Here is a tiny trained network, its code and every weight. The questions are about switching its units off for an input and a class, where a switched-off unit gives its printed mean instead of its output.

import numpy as np


def w(rows, s, z=0):
    codes = np.array(rows[::2]) - 128.0
    scale = np.full(codes.shape[1], s)
    scale[-1] = z or s
    return codes * scale


def f(y):
    return y / 2 * (1 + np.tanh(0.7978845608 * (y + 0.044715 * y**3)))


def log_softmax(a):
    a = a - a.max(-1, keepdims=True)
    return a - np.log(np.exp(a).sum(-1, keepdims=True))


def net(x, mask):
    res = np.array(x, float).reshape(1, 3) / 4 @ E
    y = f(res @ A[0][:, :-1].T + A[0][:, -1])
    res = res + np.where(mask, y, B[0][:, -1]) @ B[0][:, :-1]
    return log_softmax(res[-1] @ U[:, :-1].T + U[:, -1])


A, B = {}, {}
E = w([
[68,67,102,89,99,14,136,72,102,219],'x0',
[154,62,212,26,190,154,165,74,78,54],'x1',
[174,61,68,135,100,1,188,160,171,53],'x2',
],0.013)
A[0] = w([
[97,183,75,159,145,164,44,110,148,221,132],'neuron 1',
[115,157,97,221,103,167,130,179,161,161,105],'neuron 2',
[87,138,131,67,113,68,157,57,112,163,158],'neuron 3',
[146,165,183,116,231,162,108,121,84,84,133],'neuron 4',
[120,135,210,136,119,216,127,92,122,159,149],'neuron 5',
[82,154,99,141,86,172,36,127,103,197,128],'neuron 6',
[231,99,113,183,79,115,195,210,228,83,145],'neuron 7',
[105,40,100,131,122,107,126,92,79,161,137],'neuron 8',
[171,168,51,161,114,135,113,201,162,112,171],'neuron 9',
[119,167,58,207,54,129,122,164,162,167,158],'neuron 10',
[142,152,106,155,91,126,111,143,142,175,216],'neuron 11',
[124,125,69,158,72,75,111,194,247,134,137],'neuron 12',
[153,254,111,167,166,148,62,177,155,106,170],'neuron 13',
[117,107,61,133,118,86,164,97,197,46,202],'neuron 14',
[168,114,226,122,154,191,107,119,90,85,95],'neuron 15',
[148,132,218,119,203,155,125,94,131,106,162],'neuron 16',
[141,206,221,126,108,141,57,69,104,180,254],'neuron 17',
],0.0098,0.0075)
B[0] = w([
[82,144,164,144,75,153,131,88,119,112,220],'neuron 1',
[106,122,147,123,139,124,115,127,101,78,203],'neuron 2',
[178,85,174,125,102,152,118,133,167,154,198],'neuron 3',
[125,152,125,115,155,99,129,173,81,114,232],'neuron 4',
[141,90,139,92,180,92,75,164,136,113,229],'neuron 5',
[81,140,176,145,90,144,150,98,68,121,208],'neuron 6',
[148,135,90,94,114,191,123,139,127,205,248],'neuron 7',
[156,102,136,114,136,127,165,116,162,117,184],'neuron 8',
[116,132,104,98,110,65,161,111,99,121,213],'neuron 9',
[98,157,134,105,136,110,143,134,76,96,235],'neuron 10',
[87,152,112,121,117,138,136,106,93,135,194],'neuron 11',
[170,161,102,122,141,155,196,140,130,153,236],'neuron 12',
[127,72,173,120,114,96,109,109,140,115,231],'neuron 13',
[159,118,113,90,156,70,129,114,125,91,229],'neuron 14',
[83,165,101,107,147,130,99,156,130,106,232],'neuron 15',
[144,119,110,68,165,87,116,187,105,141,227],'neuron 16',
[64,103,254,137,143,176,65,112,99,169,250],'neuron 17',
],0.013,0.017)
U = w([
[236,99,90,124,105,137,156,91,211,245,162],'0',
[131,105,159,89,215,127,17,174,117,167,154],'1',
[125,127,112,219,140,162,131,122,161,121,57],'2',
[138,244,22,106,175,93,158,174,92,147,180],'3',
[109,155,82,198,144,118,56,86,173,111,2],'4',
[50,158,176,160,50,173,93,42,88,195,157],'5',
[163,110,178,116,149,12,138,61,129,1,142],'6',
],0.0089,0.0033)

Each question gives the input, the list of numbers given to net, and the class t.
The units are the neurons (one row each of A and B). Each row of codes is followed by its name. A weight is (code - 128) times the scale printed after its matrix; where a second scale follows, it is the last column's (A, B and U).
mask holds one flag per neuron, in row order. A switched-off neuron (its flag False) gives its mean, the last column of its row in B, instead of its output. The means were averaged over made-up inputs and are rounded, as every weight is.
A unit's drop is (log p(t) with every unit on - log p(t) with that unit switched off) / (log p(t) with every unit on - log p(t) with every unit switched off).
most important unit: the unit with the biggest drop
k most important neurons: the k neurons with the biggest drops, biggest first
drop when u is switched off: that unit's drop, to one decimal
input [-4,1,7], class 0: most important unit	neuron 7
input [-1,5,7], class 0: 2 most important neurons	(neuron 7; neuron 10)
input [8,-3,1], class 0: 2 most important neurons	(neuron 17; neuron 3)
input [7,-8,1], class 5: 2 most important neurons	(neuron 1; neuron 6)
input [7,2,4], class 0: 2 most important neurons	(neuron 3; neuron 10)
input [-8,2,4], class 3: 2 most important neurons	(neuron 17; neuron 7)
input [-3,8,3], class 3: 2 most important neurons	(neuron 17; neuron 13)
input [-7,6,3], class 3: drop when neuron 17 is switched off	0.7
input [-2,4,6], class 3: drop when neuron 17 is switched off	0.4
input [-6,-1,7], class 3: drop when neuron 17 is switched off	0.2
input [-3,-3,-8], class 5: drop when neuron 1 is switched off	0.1
input [-6,0,3], class 3: 2 most important neurons	(neuron 17; neuron 7)
